Here is a tiny trained network, its code and every weight. The questions are about switching its units off for an input and a class, where a switched-off unit gives its printed mean instead of its output.

import numpy as np


def w(rows, s, z=0):
    codes = np.array(rows[::2]) - 128.0
    scale = np.full(codes.shape[1], s)
    scale[-1] = z or s
    return codes * scale


def norm(h):
    return h / np.sqrt((h * h).mean(-1, keepdims=True) + 1e-5)


def f(y):
    return y / 2 * (1 + np.tanh(0.7978845608 * (y + 0.044715 * y**3)))


def log_softmax(a):
    a = a - a.max(-1, keepdims=True)
    return a - np.log(np.exp(a).sum(-1, keepdims=True))


def net(x, mask):
    res = np.array(x, float).reshape(1, 2) / 4 @ E
    u = 0
    for l in range(3):
        y = f(norm(res) @ A[l][:, :-1].T + A[l][:, -1])
        res = res + np.where(mask[u : u + 5], y, B[l][:, -1]) @ B[l][:, :-1]
        u += 5
    return log_softmax(norm(res)[-1] @ U[:, :-1].T + U[:, -1])


A, B = {}, {}
E = w([
[82,139,152,245,76,63,155,130],'x0',
[145,255,55,159,116,100,17,179],'x1',
],0.011)
A[0] = w([
[33,100,83,121,106,119,151,139,49],'L0N1',
[54,85,149,107,34,213,227,3,126],'L0N2',
[68,178,140,185,84,46,168,223,5],'L0N3',
[44,16,185,215,163,155,149,67,149],'L0N4',
[181,99,81,228,75,134,100,17,148],'L0N5',
],0.0047,0.0021)
B[0] = w([
[145,121,195,60,139,126,149,156,123],'L0N1',
[176,152,122,200,218,73,1,129,253],'L0N2',
[119,129,126,119,95,152,131,191,180],'L0N3',
[160,144,225,194,100,141,132,47,251],'L0N4',
[108,23,56,88,105,85,155,137,152],'L0N5',
],0.0081,0.0051)
A[1] = w([
[192,120,75,107,145,154,73,163,112],'L1N1',
[141,87,114,2,121,206,115,188,60],'L1N2',
[155,124,196,79,151,168,70,100,99],'L1N3',
[97,82,147,204,90,96,74,115,163],'L1N4',
[135,119,195,158,137,65,212,94,1],'L1N5',
],0.009,0.0048)
B[1] = w([
[81,88,191,94,116,175,83,87,206],'L1N1',
[36,192,130,136,118,105,175,135,205],'L1N2',
[169,119,113,92,5,181,232,195,215],'L1N3',
[109,94,141,45,169,107,191,34,254],'L1N4',
[97,254,144,38,246,188,18,100,200],'L1N5',
],0.0096,0.0069)
A[2] = w([
[61,116,206,152,125,166,87,121,91],'L2N1',
[143,64,163,110,67,158,93,133,131],'L2N2',
[183,83,133,144,85,102,216,145,251],'L2N3',
[101,136,148,154,124,180,159,196,15],'L2N4',
[167,135,91,98,154,93,2,149,5],'L2N5',
],0.0094,0.0024)
B[2] = w([
[141,103,112,208,181,94,34,160,252],'L2N1',
[242,175,64,153,146,111,177,128,190],'L2N2',
[213,129,44,224,66,28,112,217,240],'L2N3',
[107,167,193,136,210,184,82,87,142],'L2N4',
[199,2,121,235,229,219,99,142,235],'L2N5',
],0.0094,0.0033)
U = w([
[134,102,220,112,233,84,122,72,249],'0',
[254,117,125,97,104,144,200,197,53],'1',
[63,148,69,137,55,8,110,182,144],'2',
[174,118,92,187,214,194,16,192,21],'3',
[32,198,140,52,100,199,119,208,96],'4',
],0.014,0.0017)

Each question gives the input, the list of numbers given to net, and the class t.
The units are the neurons (one row each of A and B). Each row of codes is followed by its name. A weight is (code - 128) times the scale printed after its matrix; where a second scale follows, it is the last column's (A, B and U).
mask holds one flag per neuron, layer by layer. A switched-off neuron (its flag False) gives its mean, the last column of its row in B, instead of its output. The means were averaged over made-up inputs and are rounded, as every weight is.
A unit's drop is (log p(t) with every unit on - log p(t) with that unit switched off) / (log p(t) with every unit on - log p(t) with every unit switched off).
The circuit of an input: a set's keep is (log p(t) with only the set's units on - log p(t) with every unit switched off) / (log p(t) with every unit on - log p(t) with every unit switched off). Starting from the 12 units with the biggest drops (on a tie, the unit counted first), units are removed one at a time, each time the one whose removal leaves the highest keep (on an exact tie, the one counted first), for as long as the keep stays at least 0.8.
units of the circuit, in order: the units of the circuit, biggest drop first
top k neurons: the k neurons with the biggest drops, biggest first
drop of u: that unit's drop, to one decimal
input [-1,-2], class 1: top 2 neurons => L1N3; L1N5
input [-7,0], class 4: units of the circuit, in order => L1N2
input [-8,5], class 4: units of the circuit, in order => L0N2; L1N2
input [3,4], class 2: top 3 neurons => L1N5; L0N2; L2N1
input [4,1], class 2: top 3 neurons => L0N3; L1N5; L1N3
input [-5,-1], class 4: top 2 neurons => L1N2; L0N4
input [-4,-2], class 1: top 3 neurons => L1N3; L1N5; L2N3
input [1,1], class 2: top 2 neurons => L0N2; L1N5
input [3,1], class 2: top 3 neurons => L1N5; L0N3; L1N3
input [-8,6], class 4: top 2 neurons => L0N2; L1N2
input [-6,-3], class 1: top 4 neurons => L1N3; L1N5; L2N3; L0N3
input [-5,-3], class 1: top 3 neurons => L1N3; L1N5; L2N3
input [-7,-1], class 4: drop of L0N4 => 0.2
input [-8,1], class 4: drop of L1N2 => 0.3
input [-8,-7], class 1: drop of L2N4 => 0.0
input [-8,-6], class 1: units of the circuit, in order => L1N3
input [-4,-7], class 1: drop of L1N3 => 0.5
